Each row is followed by its class.
[ 16.2   0.5 -12.6  24.2  -5.7  -7.9  -2.6  12.8 -12.6   8.5 -24.5  45.9
  -9.0 -18.2  -6.2   1.5  -2.1 -12.2   7.2   1.1  -8.9  -7.1   1.1   6.6
 -45.2  21.8 -18.8   5.9   6.6   1.9   7.1 -18.8 -12.0  18.6 -43.5  10.1
   8.9   1.8   7.2  -6.3  -9.6  -1.0  -8.8  -5.2  -5.1 -33.6  -8.9   6.0
  -5.6   3.2 -20.5  -0.1   0.1  -4.0  -0.7  -7.0   5.3  -5.4  13.2 -10.1
  72.0 -17.0   5.6   2.8  -5.1  -2.2  14.2] | Z489
[  2.2 -12.4   0.6  20.0  -9.4  -0.7  -1.5   0.5  -0.1   5.2  16.4  -1.0
 -15.5  29.6  -2.0   0.2 -12.8  -1.2   8.1  -5.9  -1.7  11.2  -0.2 -25.4
 -12.7   6.4   3.3 -14.0   5.0   4.2   5.6  17.4  -1.7  13.4  -7.0 -33.3
   5.8   3.7  21.6  13.5  -9.8  -4.1   2.2   5.5   5.9 -37.8  -0.4  -1.0
  -1.2  -6.0   6.4  37.7  -3.9 -11.2  10.5 -12.4  16.4  12.3  -1.2  -1.9
  61.8   9.4   3.0   0.5   8.5   2.6  23.9] | Z489
[  7.6  -4.1   4.6 -10.9  -9.9  -5.0  -4.6  -6.1  -0.5 -16.8   4.7 -29.9
  30.6  14.8  15.9   8.3  18.5   3.1   8.0 -12.1 -22.5  -1.3   6.5  -2.6
   3.6  29.0   5.5  29.2  -1.6 -24.8   5.1 -17.0   1.8  -2.5  34.9  15.6
   5.8   3.3   5.0   6.8 -10.1  -3.6  -6.8  10.5   4.4 -32.2  -1.6  -1.5
   5.4  -4.2   0.7   3.4  -8.4 -15.4   5.9 -15.9  -2.8   1.3   6.2  12.3
 -61.1  -1.8  -9.4  19.4   4.8   5.4 -13.5] | z199
[  3.8   3.8   1.0   7.1  -8.6  -4.6   3.0  -6.4   3.8   0.0   2.5  15.2
  -2.7   2.7   0.6   0.5   0.1   2.7  -4.7  19.2   6.3  -4.1  -3.4  12.3
  -3.3 -12.1   8.1  -3.4  -2.7  -6.5   3.1  -7.0  -2.7   5.2  10.6   1.0
   5.8   0.8  23.4   0.7  14.1  -2.0   1.1  -3.3   1.1   0.2   7.0   0.0
  -3.4  -5.8  -0.2 -13.5   7.5   4.7   9.2   4.6  -1.1  10.4   0.1  -6.9
   4.9  -2.9   6.9 -28.4  10.2  -2.8  13.8] | Z489
[ -5.9  -3.1   5.6  -0.1  -9.8  -6.7   4.5  -3.8   2.6  -5.2   4.1 -43.4
  17.7  -4.5  10.9 -18.0   9.3   5.2  -7.1   4.4   6.6   7.9  -6.7  21.2
   8.1  -5.6   9.9 -21.1  -4.0  -3.4   2.2  -1.1  -2.3   4.1  19.8  11.4
  -0.6 -10.0   8.3  -3.5  10.7  -2.4  -2.9   2.2   9.8 -22.4   6.6  -4.5
  -6.3   5.1 -13.9  -5.5  -2.2   1.3   2.5   5.4  -3.2   7.0  -7.6   1.0
 -23.5  11.3   3.5 -30.3  10.2   2.0 -10.1] | z335
[ -0.5   6.3  11.4   6.7  15.7  16.1  -0.3 -20.6   4.4  12.0  -7.3  12.5
  16.7  23.7 -12.3   9.0  -0.8   5.8  -3.6  -5.8 -14.3 -13.7  -7.8 -59.0
   5.3 -30.3  10.9   8.1   0.5  -6.5  -8.7  -0.1 -10.0  -2.2   7.2 -27.2
  13.1  -7.2 -29.7  16.5  18.2   5.6   4.2  -3.2  -7.8   9.9 -27.3  -1.2
  -3.0   0.4   6.0 -34.7   4.4  -1.3  -8.5  14.2 -11.3 -14.7 -23.9   8.2
 -12.9 -19.4 -14.1 -12.6  24.1  -2.2   0.4] | Z489
[ -4.8   5.0   3.1   2.7 -14.4  -9.5   6.0  -8.3   8.3  -4.5   8.3  31.7
  -9.9  -5.2   0.3  11.2  -5.3   0.7  -2.1  42.8   6.8 -10.7  -0.3   3.3
  -1.1 -16.4   9.6  19.3  -3.6  -5.9   0.6 -13.7   0.7 -16.0  15.8   0.3
   2.8  14.3  34.8  -0.4   4.6  -3.8   3.5  -2.4  -1.0  -1.6  14.8   1.2
   3.2  -8.7   9.2 -20.8  10.0   3.5   3.2   3.0  -1.8  11.8  -1.2 -11.3
 -19.1  -5.4  27.7 -40.8  13.3  -2.6  26.0] | Z489
[ 13.6  10.8  11.7  -1.0  -7.0 -10.7  -1.2   2.7   0.2   6.6  -1.6  36.9
  -1.5  13.5 -23.8   7.4  -6.6  -6.0   4.8   7.8  23.7  -3.8   4.2  17.0
 -30.2  17.9   0.7 -14.5   0.3  -6.2   3.0   7.1   7.7   6.5 -20.8  -6.1
  -9.7  -5.3 -35.2   1.4 -30.2 -16.5  -1.5  -4.1   4.5  -4.3  -6.0   5.0
  -1.3   6.6   4.6  -9.4   1.9   0.6  13.8 -17.3   4.8  12.2 -23.8  -9.0
  85.4   5.8  -5.8   9.3   4.7   0.9  -5.2] | Z489
[ 11.9  -6.0  -2.0  15.5  -4.2  -5.9  -2.1   8.4  -6.6   6.1 -14.5  28.7
  -0.8  -6.3  -1.0   2.5   2.1  -4.5   6.4   6.8  -4.4  -6.9   0.8 -10.7
 -28.5  21.7 -10.4  15.4   2.5  -6.5   6.5 -12.0  -7.3  17.1 -32.8  10.2
   5.9  -1.4  -8.7  -4.3   0.0   0.2  -4.9  -1.8  -1.0 -34.0  -9.8   2.6
  -2.7   4.9 -15.7   2.0  -0.7  -1.1  -2.5  -1.6  -4.8  -6.7  14.0  -7.5
  44.1  -3.3 -13.1  -5.8   2.6  -1.3  11.4] | Z489
[-24.3  -1.0  19.3   2.0  22.2  13.7   6.8  -1.2   2.3   7.2 -11.5  28.1
  20.6  29.6 -15.6 -12.2   2.5  11.1  -1.8  -8.1 -24.9  -4.8  -6.7 -60.8
   4.6 -17.5   1.2 -22.5   9.8 -10.3  11.5   2.0  -5.9   0.6   3.6 -27.9
  10.0  -6.7 -29.4  21.0  38.0  16.2  -3.8  -0.8  -7.6   5.5 -43.0  -8.3
  -8.2  -5.4  21.7 -46.9  10.4  -6.5   4.7   8.1 -21.0 -10.7 -18.6   9.8
  -6.4 -14.7 -32.0  -5.4  48.2  -3.2   6.8] | Z489
[-29.1  -2.4  17.0   3.1  17.8   7.8   2.1  -5.2 -14.2  -2.6  -4.1  26.8
   5.9  11.3  -5.7  -7.7   1.5   5.9   0.1  -2.4 -17.1   5.4   0.9 -38.5
   6.5 -25.1  -8.9 -16.4   5.2   2.6  16.2  -2.7  -3.5  -5.3   2.5 -22.4
   6.3  -6.0  -6.3  12.9  31.2  14.8  -5.6  -3.6  -7.5   2.3 -26.7  -5.9
  -3.2  -8.1  16.8 -35.1  10.4  -4.1   0.9   1.2 -17.7  -7.8  -3.2   8.2
  -3.8  -9.9 -15.3  -1.6  30.2  -1.3  -5.9] | Z489
[  5.0  -5.2   9.4  20.6 -12.6 -10.9   0.5   2.8  -1.5  -1.5  21.3   5.2
 -13.4  38.3  -1.2  11.2 -10.4  -3.4  10.8   8.5   5.1   8.4   4.5 -28.6
 -15.8   6.4   1.3   3.7   2.5  -7.1   9.4   9.9   2.5  14.7  -9.4 -32.9
   2.1   4.2   0.8  13.1 -15.3  -9.1   4.2   2.6   9.7 -54.0   0.1  -1.0
  -0.7  -8.2   6.9  37.2  -2.1  -6.4  11.0 -15.8   9.8  13.8   4.9  -4.4
  83.5  19.0  -8.1  -4.8   9.6   5.1  12.8] | Z489
[ 11.5 -11.7   0.6   8.4  -4.1  -0.6  -2.7  17.1  -0.3   7.4 -18.7  31.1
   7.1  -2.4  -6.3  -3.2   4.0   1.5   4.6   1.1  -6.7  -6.9  -2.3 -16.0
 -30.3  36.9  -4.5   5.1   4.0 -14.4   3.7 -10.2  -3.9  20.2 -36.4  15.4
   6.0  -0.2 -16.4   1.1  -7.0  -0.2  -4.7   3.0  -4.1 -26.8 -14.7   1.4
  -8.6   4.9 -14.5   2.2  -1.0  -3.3   2.7   1.1  -3.0  -1.9   8.4  -8.6
  37.9  -3.6 -22.0  -6.0   5.2  -2.5  28.0] | Z489
